Below is a small trained network, with its code and all its weights. Each question gives an input and a class and asks what happens when units are switched off, that is, made to give their printed mean instead of their output.

import numpy as np


def w(rows, s, z=0):
    codes = np.array(rows[::2]) - 128.0
    scale = np.full(codes.shape[1], s)
    scale[-1] = z or s
    return codes * scale


def norm(h):
    return h / np.sqrt((h * h).mean(-1, keepdims=True) + 1e-5)


def f(y):
    return np.maximum(y, 0)


def log_softmax(a):
    a = a - a.max(-1, keepdims=True)
    return a - np.log(np.exp(a).sum(-1, keepdims=True))


def net(x, mask):
    res = np.array(x, float).reshape(1, 4) / 4 @ E
    u = 0
    for l in range(2):
        y = f(norm(res) @ A[l][:, :-1].T + A[l][:, -1])
        res = res + np.where(mask[u : u + 16], y, B[l][:, -1]) @ B[l][:, :-1]
        u += 16
    return log_softmax(norm(res)[-1] @ U[:, :-1].T + U[:, -1])


A, B = {}, {}
E = w([
[102,172,108,207,177],'x0',
[134,55,164,174,120],'x1',
[208,211,216,166,98],'x2',
[132,133,67,168,1],'x3',
],0.0092)
A[0] = w([
[201,101,153,55,103,43],'0.n0',
[148,181,57,115,81,90],'0.n1',
[78,185,126,216,161,30],'0.n2',
[103,184,140,50,196,99],'0.n3',
[128,47,177,164,115,58],'0.n4',
[185,146,130,149,119,87],'0.n5',
[119,136,103,134,65,26],'0.n6',
[149,216,102,30,117,42],'0.n7',
[110,108,190,100,174,45],'0.n8',
[84,189,77,69,143,71],'0.n9',
[145,107,155,5,74,13],'0.n10',
[91,126,69,152,170,125],'0.n11',
[133,121,86,160,81,71],'0.n12',
[149,162,188,104,118,64],'0.n13',
[142,130,156,100,181,2],'0.n14',
[149,65,171,118,107,97],'0.n15',
],0.016,0.0086)
B[0] = w([
[81,187,85,92,149,180],'0.n0',
[187,58,133,147,139,214],'0.n1',
[74,209,31,93,155,186],'0.n2',
[188,72,109,144,126,254],'0.n3',
[126,110,137,231,178,178],'0.n4',
[112,136,162,89,118,166],'0.n5',
[199,110,76,109,129,165],'0.n6',
[91,111,157,254,161,207],'0.n7',
[203,120,67,131,116,179],'0.n8',
[86,97,187,196,126,200],'0.n9',
[59,199,13,120,189,210],'0.n10',
[125,166,179,90,98,215],'0.n11',
[190,127,93,112,155,185],'0.n12',
[141,153,182,117,94,171],'0.n13',
[215,110,79,120,138,151],'0.n14',
[84,146,91,177,159,183],'0.n15',
],0.012,0.0068)
A[1] = w([
[182,167,54,153,171,134],'1.n0',
[135,124,140,127,116,3],'1.n1',
[115,132,85,163,20,109],'1.n2',
[119,190,136,108,134,133],'1.n3',
[77,105,172,215,130,94],'1.n4',
[75,39,119,90,129,63],'1.n5',
[135,118,170,79,222,112],'1.n6',
[71,164,95,114,123,64],'1.n7',
[141,158,162,138,99,50],'1.n8',
[144,100,186,120,96,81],'1.n9',
[171,175,182,138,84,20],'1.n10',
[103,97,171,94,86,161],'1.n11',
[99,159,106,45,147,23],'1.n12',
[41,5,92,67,115,117],'1.n13',
[182,74,143,116,149,142],'1.n14',
[109,154,205,81,100,100],'1.n15',
],0.014,0.0048)
B[1] = w([
[99,91,148,108,83,253],'1.n0',
[129,129,127,127,135,128],'1.n1',
[154,131,102,118,249,170],'1.n2',
[97,119,128,104,131,155],'1.n3',
[93,105,166,146,129,185],'1.n4',
[138,176,179,136,114,164],'1.n5',
[164,145,41,135,143,167],'1.n6',
[91,137,128,114,127,158],'1.n7',
[121,140,137,110,134,136],'1.n8',
[115,111,126,112,127,133],'1.n9',
[120,151,154,94,126,146],'1.n10',
[107,103,138,76,97,134],'1.n11',
[112,86,132,150,85,146],'1.n12',
[161,194,188,117,119,201],'1.n13',
[122,107,133,119,76,172],'1.n14',
[139,127,168,99,70,134],'1.n15',
],0.015,0.011)
U = w([
[250,98,86,112,154,232],'0',
[57,195,87,95,173,188],'1',
[154,222,231,79,137,71],'2',
[112,97,175,219,190,2],'3',
[83,66,156,97,69,132],'4',
],0.02,0.0026)

Each question gives the input, the list of numbers given to net, and the class t.
The units are the neurons (one row each of A and B). Each row of codes is followed by its name. A weight is (code - 128) times the scale printed after its matrix; where a second scale follows, it is the last column's (A, B and U).
mask holds one flag per neuron, layer by layer. A switched-off neuron (its flag False) gives its mean, the last column of its row in B, instead of its output. The means were averaged over made-up inputs and are rounded, as every weight is.
A unit's drop is (log p(t) with every unit on - log p(t) with that unit switched off) / (log p(t) with every unit on - log p(t) with every unit switched off).
The circuit of an input: a set's keep is (log p(t) with only the set's units on - log p(t) with every unit switched off) / (log p(t) with every unit on - log p(t) with every unit switched off). Starting from the 12 units with the biggest drops (on a tie, the unit counted first), units are removed one at a time, each time the one whose removal leaves the highest keep (on an exact tie, the one counted first), for as long as the keep stays at least 0.8.
units of the circuit, in order: the units of the circuit, biggest drop first
k most important neurons: the k neurons with the biggest drops, biggest first
k most important neurons of layer l: the k neurons of layer l with the biggest drops, biggest first
input [6,-7,-4,3], class 3: units of the circuit, in order -> 0.n9
input [-6,8,-3,-2], class 3: 2 most important neurons -> 0.n4, 0.n2
input [7,-8,-5,3], class 3: 2 most important neurons -> 0.n9, 0.n1
input [1,4,-7,6], class 2: 2 most important neurons of layer 1 -> 1.n13, 1.n5
input [8,-6,4,-8], class 0: units of the circuit, in order -> 0.n3, 1.n6
input [0,-7,-6,-4], class 3: 2 most important neurons -> 0.n9, 0.n7
input [7,7,-5,0], class 1: 4 most important neurons -> 0.n2, 0.n3, 0.n1, 0.n7
input [1,-4,-8,7], class 2: 2 most important neurons -> 1.n13, 0.n3
input [-8,8,-8,-3], class 1: 2 most important neurons -> 0.n15, 0.n10
input [-2,4,-7,6], class 2: units of the circuit, in order -> 1.n13, 1.n5
input [-8,-8,7,1], class 1: 2 most important neurons of layer 0 -> 0.n10, 0.n0
input [-6,7,-6,2], class 3: 2 most important neurons -> 0.n4, 0.n15
input [-6,8,-7,-4], class 3: 2 most important neurons of layer 0 -> 0.n4, 0.n15
input [-6,-8,-2,-1], class 3: 2 most important neurons of layer 0 -> 0.n7, 0.n9
input [-5,7,0,4], class 3: units of the circuit, in order -> 0.n4
input [2,2,3,2], class 4: 3 most important neurons of layer 0 -> 0.n2, 0.n9, 0.n12
input [7,-1,3,-5], class 1: 2 most important neurons -> 0.n2, 0.n1
input [-6,6,-4,1], class 1: units of the circuit, in order -> 0.n10, 0.n15
input [-5,-6,-6,-4], class 2: 3 most important neurons -> 1.n13, 0.n4, 1.n5
input [-8,1,-5,-4], class 1: units of the circuit, in order -> 0.n10
input [-4,3,-8,-7], class 2: 2 most important neurons -> 1.n13, 1.n5
input [6,-1,-7,-4], class 2: 2 most important neurons -> 1.n13, 0.n10
input [3,-1,1,4], class 0: 2 most important neurons of layer 0 -> 0.n1, 0.n6
input [-5,-7,-6,-8], class 0: 2 most important neurons -> 0.n3, 1.n6
